In the rows, zero is written as 128.
Facts:
bazun η:419 μ:loflo,modok,siflugo,koflatik,duplem
bikler η:378 φ:triru,tibru
bimen η:419 μ:sufel,groti,plibrar,gruti
bistos η:906 φ:tibru
botatrik η:906 φ:voplo λ:drigrul
bradim η:419 λ:fofligruk μ:zuvar,skoflos,lipem,koflatik,flutim
brapluze η:419 φ:lofa λ:vunis
breski η:378 φ:deklal λ:stisin
bripas η:419 φ:lofa,gotar,luril λ:budok
bropi η:378 μ:vulom,skiplu,sezak,vulostok,lobri
bubem η:419 λ:gotas
bubror η:378 φ:tibru
budok η:419 φ:drigrul λ:rofis μ:botatrik,stadru,togir
bugrim η:419 φ:trodu,bubror,grimel
buklaklum η:906 φ:tibru λ:klodrak
daflin η:419 λ:rigin
dagrugon η:378 φ:bubror λ:fubosi
dasuk η:906 φ:tibru
deflon η:378 φ:vetrim
deklal η:378 λ:daflin μ:kefu,flagror,stisin,bripas
depladrum η:419 μ:tiduflon,zoplok,tregik,vonelu
dizu η:419 φ:kapluk,bradim μ:plovurom,dribun,breski,lipem,platral
donel η:419 λ:tresim
doran η:378 λ:kefu
dostiflam η:419 λ:donel μ:pufoskin,pabrur,tregik,vaklis,mirapla
drekla η:378 λ:buklaklum
dreru η:419 μ:tiduflon,bugrim,pabrur,tregik,skiplu,vobuskem,stisin,drigrul,fetrak,libu,maval
dribun η:419 λ:vamubren
drigrul η:419 φ:botatrik,tafe λ:luklak
droso η:906 φ:breski,sufu λ:brapluze
drovos η:419 λ:botatrik
duplem η:419 φ:trodu,bubror λ:tuzok
dusi η:419 φ:zoplok
festun η:906 φ:sufu,zoplok
fetrak η:906 λ:deklal
fidrubrar η:378 φ:tibru μ:fufas,siflugo,klodrak,pabrur,fusto,trebi,lobri
flagror η:378 φ:zoplok
flati η:378 μ:plaki,daflin,memal,volar,gopes,treplen
flobor η:419 φ:kapluk,dizu
flobri η:906 λ:fetrak μ:bugrim,grituk,skupu
flokaska η:419 φ:tibru,dizu
flutim η:419 λ:rores
fofligruk η:419 φ:tafe μ:kludi,flokaska
fomin η:378 φ:festun λ:rasu
fubosi η:378 φ:sufu,kefu λ:stebre
fufas η:419
fupin η:378 λ:fomin
fusto η:419 φ:tibru
gezuk η:378
gister η:906 φ:fidrubrar,duplem λ:plaki
gofeskan η:378
gopes η:419 φ:skotrisku,bistos
goso η:419 μ:dribun,vetrim,brapluze,doran,tafe,drigrul,gotas
gotar η:419 φ:fidrubrar,trodu,tibru
gotas η:378 φ:tafe λ:gredin
grabam η:378 φ:tibru λ:dostiflam
grabel η:906 φ:vetrim,pazil λ:drekla
grafe η:378 φ:tibru μ:daflin,vevi,skegor,zifim,volar
graral η:378 μ:tiduflon,grimel,vobuskem,vaklis,togir,paflostus
gredin η:378 λ:dagrugon μ:bugrim,fupin,maval
grimel η:906 φ:treplu
gritrul η:419 φ:voplo λ:togir μ:tregik,drigrul,libu
grituk η:419
groti η:378
gruti η:419 φ:libu λ:vonelu
gule η:419 φ:bubem,deflon,deklal μ:zulan,sepek,groti,gofeskan
kapluk η:419 λ:labom
kefu η:419
kiguskis η:419 μ:fufas,nasopak,vobel,plibrar
klabonen η:419
klame η:419 μ:sepek,gotar,gotas,trovun
klikifle η:419
klimo η:419
klodrak η:906
kludi η:419 λ:skogus
koflatik η:419 λ:vuskiru
kuvurar η:378 φ:festun,niklo λ:vodrepla
labom η:419
lefe η:419
lenek η:419
libu η:419 φ:tibru λ:grituk
lipem η:906 λ:tibru
lobri η:378
lobril η:419 λ:flobri
lofa η:378 λ:lobril
loflo η:419
luklak η:419 φ:pluzi
luril η:419 λ:maval
madril η:419
maval η:378 φ:fidrubrar λ:madril
memal η:419 λ:lenek
mevas η:378 λ:droso μ:grabel,trosku,stuper,dagrugon,setril
mirapla η:378 φ:deflon
modok η:419 λ:kiguskis
nasopak η:906 φ:trodu
niklo η:419 φ:festun μ:memal,sigobru,vodrepla,vobuskem,drekla,bripas,deflon,nugru
nomo η:378 φ:tibru
noskas η:906 φ:buklaklum,flagror λ:sezak
nugru η:419 φ:lofa
nule η:378 φ:tibru
pabrur η:378 φ:koflatik
paflostus η:419
papil η:419 φ:tibru μ:loflo,dasuk,gofeskan,lefe,drekla,flutim,trovun,maval
pazil η:419 φ:fidrubrar μ:klimo,nasopak,klabonen,vevi,doran,droso,flokaska
peflom η:419 φ:vuskiru μ:skotrisku,vobel,grabam,bistos,tratru
petrefi η:906 λ:nomo μ:doran,gister,lobri,paflostus
plafar η:419 λ:lofa
plaki η:419 φ:sepek,vetrim,niklo
platral η:419 φ:bubror
plibrar η:378 λ:trodu
plovurom η:378
plutur η:419 φ:skogus
pluzi η:378 λ:gister
pufoskin η:419 λ:kuvurar
rasu η:419 λ:trovun μ:sutrok,kapluk,plutur,flobor,volar,tuzil,dagrugon,trovun
rigin η:419 φ:bistos
rofis η:419 λ:lefe μ:labom,modok,deflon
rores η:419 φ:tibru μ:klabonen,flobor,madril
seklon η:378 λ:gotar μ:siflugo,plafar,koflatik,lenek,trebi,lobri,paflostus
sepek η:378 φ:bistos
setril η:419
sezak η:419
siflugo η:419 φ:tafe,nule,vuskiru λ:petrefi
sigobru η:419
skegor η:906 φ:trodu,tafe λ:libu
skiplu η:906
skoflos η:378
skogus η:419 φ:bubem λ:bropi μ:klikifle,vetrim,drovos,siflugo,sufu,nugru
skotrisku η:419 φ:kiguskis
skupu η:419 φ:festun
stadru η:419 λ:grabel
stebre η:378 φ:brapluze,skotrisku λ:depladrum
stisin η:419 λ:treplen
stuper η:378 λ:bubem
sufel η:378 φ:trosku λ:lipem
sufu η:419 φ:trodu,bubror
sugus η:419 μ:flagror,vamubren,fetrak
sutrok η:419 φ:luril λ:skegor
tafe η:906 λ:bripas
tibru η:378 λ:vulom
tiduflon η:906 φ:tafe λ:zulan
tisko η:419 λ:kapluk
togir η:378
tratru η:419
trebi η:419
tregik η:419 λ:tisko
treplen η:378 λ:fusto
treplu η:419 λ:flutim μ:stadru,vevi,skotrisku,pabrur,grituk,luklak
tresim η:906 λ:graral μ:trosku,gezuk,platral
triru η:378 μ:vonelu,lobril,tratru
trodu η:419 φ:tibru λ:grabam
trosku η:419 φ:grimel,niklo
trovun η:906 λ:tuzil
tuzil η:419 λ:gritrul
tuzok η:906 φ:dagrugon λ:gezuk μ:vunis,rigin,lipem,gezuk,skiplu,gofeskan
vaklis η:419 λ:plibrar
vamubren η:419 φ:plafar λ:vaklis
vetrim η:419 φ:tibru λ:stadru
vevi η:419
vobel η:906 φ:pazil,dusi
vobuskem η:906 φ:kefu
vodrepla η:419 φ:skotrisku,luril,tibru λ:drovos
vogras η:378 μ:gotar,dagrugon,paflostus,donel
volar η:378
vonelu η:378 φ:zuvar,vetrim,bubem λ:fupin
voplo η:906
vulom η:906
vulostok η:378
vunis η:906 λ:treplu
vuskiru η:378
zifim η:419
zoplok η:419
zulan η:419
zuvar η:419 φ:bugrim

Known rows:
[120 135 125 117 126 121 132 134 137 122 124 115 128 124 128  99 105  95
 131 125 130 136 110 136 123 127 143]: bazun
[111 120 142 133 121 139 108 112 119 131 129 154 134 132 133 126 152 164
 138 146 134 102 136 121 119 130 102]: nasopak
[125 128 132 134 128 105 116 137 118 136 148 132 148 159 165 140 162 146
 122 112 123 125 122 107 133 133 122]: rigin
[119 126 120 163 124 142 115 132 143 123 116 106 132 133  62 194  89 144
 166 113 124 111 183 160 130 100 138]: deklal
[126 127 128 114 133 126 142 127 130 125 116 115 122 133 123 106 108 116
 121 120 131 138 112 130 133 131 136]: vulom
[138 110 122 145 124 156 122 123 129 130 150 136 132 121 114 133 113 115
 158 133 138 113 164 158 121 117 142]: treplu
[106 145 134 146 114 120 107 121 118 132 158 140 139 136 154 137 181 153
 137 132 117 114 132  99 131 132 119]: nomo
[131 133 131 100 131 146 154 133 126 132 120 119 114 122  93 108 129 105
 132 124 130 138 137 144 126 141 125]: tratru
[134 122 126 147 128 124 119 139 123 145 154 138 151 140 152 155 134 154
 117 111 123 124 142 124 135 123 123]: sepek
[133 133 127 112 136 133 145 128 130 126 114 114 121 127 103 117 126 113
 124 124 129 141 130 136 129 133 132]: togir
[122 147 122 139 107 150 138 131 118 133 189 114 117 129 119 146 160 133
 156 128 121 111 158 131 125 135 139]: triru
[128 134 124 114 125 124 135 135 134 123 123 123 122 126 125  97 111  96
 139 131 128 138 118 137 126 127 136]: petrefi
[114 109 138 137 127 137 111 119 131 125  90 136 133 144 130 156  95 150
 163 100 131 110 150 136 136 119 120]: breski
[126 131 115 164 120 137 114 125 128 144 142 110 139 137 127 208 112 161
 137  96 123 106 159 130 141 116 136]: vetrim
[127 134 121 161 117 130 116 125 120 138 173 134 138 126 165 138 163 140
 131 133 121 124 136 110 135 124 139]: buklaklum
[ 99 147 133 152 112 115 100 127 120 129 165 141 141 136 164 130 173 143
 140 133 117 113 128 101 127 128 127]: papil
[107 141 123 153 126 132 110 127 140 139 105 110 140 133 110 210  99 150
 138  91 121 111 160 133 135 114 127]: deflon
[ 80 138 150 140 118 117  91 146 140 136  61 153 145 139 116 156 105 123
 170 103 111 120 149 137 127 116  93]: gule
[106 146 137 141 117 116 107 123 119 131 145 142 138 133 158 126 183 141
 136 131 115 118 125  97 130 133 115]: bikler

Rows:
No name comes twice in this set of rows, the named rows included.
[143 103 115 175 135 143 109 129 130 144 160 138 148 115 156 141 110  98
 138 124 136 125 161 149 127 106 158] : niklo
[138 136 129  76 136  89 118 149 125 126 153 133 161 175 138 116 178 133
 121 120 132 117 126 121 111 137 108] : stebre
[ 85 139 148 131 128 134 104 131 126 143  71 142 138 145 105 168 157 115
 169 100 118 113 179 127 128 129  95] : vonelu
[127 123 135 113 130 130 140 136 130 126 125 131 123 121 119 101  96 149
 110 124 125 146 107 137 129 127 122] : zulan
[130 100 135 158 143 134 100 128 123 147 113 165 153 120 176 101 147  79
 143 130 132 137 146 131 129 119 128] : kuvurar
[119 130 137 119 117 133 138 148 131 128 139 140 126 116 108  76  87 137
 119 136 123 149 105 150 122 123 123] : bimen
[163 123 108  93 126 115 145 142 127 119 207 101 147 166 104 154 128 174
 116 116 142 102 137 150 115 126 139] : lofa
[113 151 120 143 104 135 136 120 128 120 170 108 117 109 146 111 122 144
 137 127 115 133 111 115 143 125 158] : bradim
[132 130 130 108 129 134 143 130 130 128 115 119 121 119 111 105 110 128
 119 125 129 138 112 136 130 131 127] : fufas
[153 132 111  98 117 114 136 153 125 131 203 112 149 161 103 131 137 153
 122 122 134 112 130 144 115 128 127] : kiguskis
[100 145 135 144 118 122 110 117 115 136 155 134 140 141 154 138 178 158
 129 127 120 114 129  98 131 133 121] : fusto
[ 98 141 151 137 111 132 119 133 116 138 160 155 140 125 135 103 145 194
 106 135 113 132 108 117 129 130 105] : gruti
[119 127 133 159 128 123 108 128 119 142 139 151 143 119 178 106 173 105
 129 136 121 141 130 107 134 128 128] : noskas
[104 144 137 144 118 120 108 119 118 131 154 136 141 139 162 146 176 168
 123 128 118 114 129  98 132 131 123] : dasuk

The same elements again, as new rows of numbers:
Known rows:
[130 131 125 143 116 124 126 136 132 132 118 123 129 120 111 127 127 115
 124 112 140 112 123 124 125 133 116 110 107 122 133 127 129 138 129 131
 112 125 116  66 135 133 129 136]: flobri
[ 91 122 129 118 145 114 165 128 160 124 122 122  89 135 126 165 134 101
 118 122 119  59 176 119 124 156 126 135 124 120 158 116 123 126 122 134
 152 147 162 157 153 137 139 136]: grafe
[121 130 132 134 112 126 124 142 142 126 120 120 132 125 115 135 131 118
 129 107 133 103 127 126 129 133 122 107  95 123 122 131 130 135 130 130
 120 119 123  78 136 128 131 138]: goso
[125 130 133 132 112 124 128 139 139 123 119 118 132 127 113 133 131 120
 128 109 124 105 127 124 132 131 121 109 101 126 122 133 119 132 121 130
 121 119 121  83 137 128 129 128]: vogras
[ 93 120 132 114 144 113 163 126 159 117 124 124  95 137 127 169 131  99
 124 120 113  62 180 120 121 154 127 132 124 120 150 115 116 127 117 134
 151 145 163 175 146 140 135 134]: rores
[ 93 120 134 111 143 116 150 139 167 136 119 121  94 141 128 159 129  96
 123 121 122  55 194 125 112 158 122 133 127 119 147 117 136 119 128 134
 140 143 175 172 147 139 139 141]: papil
[119 133 122 152 125 133 117 143 107 158 132 146 118 116 126 119 145 114
 127 122 161 107 117 135 119 131 134 115 136 129 123 130 115 127 152 120
 145 120 109  99 113 124 125 151]: dostiflam
[110 132 130 136 118 133 114 146 118 147 136 142 120 120 132 129 150 124
 136 109 156  97 118 133 127 128 144 118 119 134 109 133 126 125 156 120
 156 113 115 119 120 117 128 149]: seklon
[144 125 124 134 141 130 124 131  98 144 144 153 108 126 144 121 128 127
 130 142 132 132 125 131  95 127 131 140 142 124 140 129 145 124 144 121
 133 131 120 147 125 113 110 133]: mirapla
[115 118 123 113 151 115 151 122 158 143 123 127 104 137 130 160 118  98
 122 125 131  92 184 122 117 144 111 147 139 121 148 106 138 122 127 131
 120 154 173 199 133 159 140 124]: libu
[139 129 128 129 117 125 136 120 128 123 121 122 138 126 114 132 125 129
 125 110 115 126 114 121 143 121 120 114 107 133 118 130 108 134 115 131
 121 123 113  94 132 134 130 113]: madril
[151 121 135 109 128 123 128 132 130 115 126 126 122 140 132 134 109 127
 134 132  93 131 149 125  98 134 113 135 111 119 134 129 153 129 112 132
  98 134 136 134 141 121 113 118]: rigin
[132 127 131 126 138 132 128 130 107 141 141 144 111 126 140 121 132 124
 128 138 124 120 131 132 101 132 141 137 147 124 131 136 129 128 134 122
 149 128 125 143 121 114 116 135]: noskas
[112 122 125 119 151 125 149 120 116 135 146 150 103 129 148 153 139 116
 129 128 123  97 153 126 115 134 142 145 154 130 133 119 115 122 132 122
 168 143 143 210 116 131 124 127]: flokaska
[141 129 124 130 118 126 132 124 133 146 114 123 134 129 114 123 123 134
 117 116 127 132 112 119 146 114 113 122 103 139 123 132 119 124 126 126
 112 125 121  85 141 135 135 110]: memal
[116 133 128 148 121 127 120 129 122 101 122 121 149 127 126 115 144 146
 137 144 136 150 111 134 167 134 133 121 142 135 126 125 114 124 114 131
 117 127 115 130 122 131 135 129]: voplo
[105 143 108  97 137 140 111 104 168  87 138  83 131 141 135 122 110 164
 115 150 133 183 152 140 156 103 135 140 161 109 162 126 171 137 164 142
 176 119 159 150 134 110 143 137]: sufu
[128 130 124 130 124 135 115 131 110 160 134 147 133 125 132 120 140 135
 129 116 145 129 114 131 137 113 135 124 135 146 104 131 117 117 148 116
 145 117 119 142 111 128 130 125]: modok
[150 127 158 102 137 113 128 121 142 122 130 103 180 116 129 127 110 111
 117 149 125  94 118 119 100 134 148 148 109 119 158 148 148 148 100 127
 124 133 158  96 136 143 121 123]: kuvurar

Rows:
No name comes twice in this set of rows, the named rows included.
[151 130 130 132 123 122 119 124 130 141 121 115 159 118 114 125 117 114
 120 121 143 123 114 123 128 120 122 123 110 128 133 129 129 141 121 128
 106 127 125  80 122 147 129 122] : zoplok
[121 140 101  92 138 148 118 112 144 138 149 112  90 143 136 125 109 146
 114 123 123 163 163 139 115  94 128 131 159 111 134 130 158 135 189 132
 200 110 150 148 120  98 128 141] : duplem
[121 131 129 142 114 123 137 135 138 134 113 119 119 126 108 126 134 123
 117 114 128 104 117 122 136 132 122 114  99 130 137 137 112 129 127 128
 127 120 117  50 151 124 134 132] : flati
[121 127 128 136 131 126 135 140  98 119 150 153  87 131 148 137 144 130
 137 134 113 104 134 131  96 140 138 125 130 113 152 134 142 129 142 126
 159 126 109 130 142  92 104 145] : pazil
[ 88 123 126 129 154 117 152 119 140  94 134 121 122 134 144 156 140 121
 135 148 139 110 164 131 151 151 136 148 171 125 157 102 124 120 115 136
 142 155 159 226 124 151 143 132] : grabam

The same elements again, as new rows of numbers:
Known rows:
[145 134 128 107 115 133 149 115 143 144 150 133 140 114 140 116 123 117
 116 128 133 124 116 116 122 158 119 151 130 108 133 134 137]: volar
[150 145 126 131 120 130 167 111 158 146 166  47 146 113 128 103 109 123
  74 107 118 135 148 121 122 150 113 157 154  41 116 149 122]: plutur
[148 135 127 119 115 121 142 114 147 139 153 139 126 110 139 124 120 117
 117 134 126 132 118 105 111 150 124 147 130 108 123 138 136]: plibrar
[145 137 116 112 118 117 147 116 138 133 159 138 124 111 136 117 120 117
 105 140 126 135 117 102 114 146 112 153 108  96 133 139 143]: lipem
[155 128 111 105 121 106 145 133 156 126 154 142  98 103 133 133 112 113
 109 123 130 139 124 144 118 151 120 148 122 123 127 143 141]: bropi
[147 129 112 116 117 121 138 102 151 141 152 130 129 103 145 107 119 114
 118 124 137 139 123 113 117 148 113 156 122 103 121 138 146]: libu
[145 125 121 112 118 118 148 115 138 134 157 138 128 110 138 116 120 119
 106 137 127 132 117 104 113 146 109 154 113 100 130 139 144]: gezuk
[152 122 131 108 115 126 155 108 135 136 158 153 138 100 141 110 119 122
 106 126 127 127 122 111 125 156 124 157 127 116 122 135 142]: dagrugon
[150 128 126 113 113 125 147 110 147 135 160 137 132 114 139 109 122 119
 113 129 124 135 123 111 118 147 125 154 125 109 121 135 140]: dusi
[150 139 125 116 115 125 149 106 138 139 155 168 131  92 145 118 120 122
 111 124 132 132 122 108 123 158 121 154 130 110 127 141 140]: gotar
[152 119 129 103 119 130 158 135 146 132 144 139 123  93 143 128 107 126
 104 120 137 127 120 148 125 165 124 147 129 125 139 137 139]: rasu
[154 135 131 116 149 117 137 127 125 165 147 132 146 114 122 128 126 114
 150 133 128 102 104 103 115 144 112 129 117  96 141 146 145]: voplo
[147 130 128 112 116 125 146 113 146 142 153 136 133 112 139 121 119 117
 117 129 130 128 116 108 115 155 119 150 132 107 126 137 135]: klabonen
[146 132 124 110 116 129 145 112 144 142 151 136 134 116 138 115 123 115
 119 130 130 129 118 110 119 153 118 151 128 108 129 135 138]: zifim
[155 108 123 109 116 134 145 141 169 133 147 129 101 127 135 129  98 115
 127 123 127 135 113 151 110 144 130 144 133 139 129 134 132]: treplu
[158 139 104  98 121  95 143 129 155 126 166 158  90 112 129 138 121 107
 114 115 121 134 134 145 128 154 121 146 128 134 125 145 135]: seklon
[134 154 121 114 109 119 138 108 152 142 147 158 141  93 152 121 137 117
 104 119 147 146 125 109 124 164 118 152 125  95 121 142 141]: sutrok
[147 136 133 115 131 105 141 110 142 145 146 119 160  83 136 118 135 122
 116 129 136 123 128 107 120 161 131 144 123  86 112 142 149]: gotas
[150 152 118 122 117 124 146 113 136 132 155 146 130 100 139 115 117 121
 111 139 124 135 120 107 113 147 123 147 117 103 134 139 142]: gofeskan

Rows:
No name comes twice in this set of rows, the named rows included.
[148 153 113 112 116 123 142 113 144 138 159 130 131 121 135 114 128 113
 118 133 123 132 125 115 122 151 118 149 119 102 136 136 139] : modok
[147 142 106 101 119 120 145 136 158 130 150 117 114 116 135 123 118 115
 110 128 131 138 127 154 123 154 119 145 113 116 142 136 141] : rofis
[138 112 125  97 114 117 148 132 173 137 137  93 138  99 146 132 122 121
  99 119 149 138 132 153 123 172 131 148 127 110 120 133 137] : grafe
[139 145 119 115 111 112 141 105 153 137 152 129 141  96 145 117 134 118
 100 126 137 145 132 107 119 156 120 154 122  88 115 141 143] : rigin
[138 160 119 117 109 127 136 113 149 145 148 196 124 103 152 123 127 112
 112 121 146 148 112 104 120 157 107 151 122 104 133 146 140] : brapluze
[152 127 124 116 142 112 137 117 140 156 142 118 152 100 130 112 127 116
 137 125 137 117 117 108 116 145 113 142 118  90 120 144 154] : drigrul
[146 123 126 113 134 106 135 108 151 150 145 109 157  91 136 108 139 116
 124 123 142 128 128 113 121 152 119 149 120  84 105 142 155] : tiduflon
[150 130 110 106 121 122 145 134 160 132 145 119 117 109 139 122 111 118
 112 126 136 140 123 152 120 153 118 148 118 119 135 137 144] : sugus
[142 131 130 110 121 111 142 111 149 144 148 107 158 101 138 116 137 119
 113 128 134 129 130 112 121 160 128 148 125  88 114 137 145] : skegor
[141 110 123 102 115 109 148 129 165 132 141 108 128  89 145 133 120 122
  98 121 146 141 132 147 121 169 130 150 126 111 118 138 139] : rores
[152 132 106 103 117  97 138 129 169 128 159 137  93 111 134 140 121 108
 116 115 130 143 135 147 121 153 126 146 127 126 119 144 136] : fidrubrar
[140 156 116 116 110 134 136 116 144 148 152 205 113 112 150 127 120 109
 122 123 140 142 104 103 119 152 101 149 123 117 145 144 136] : lofa

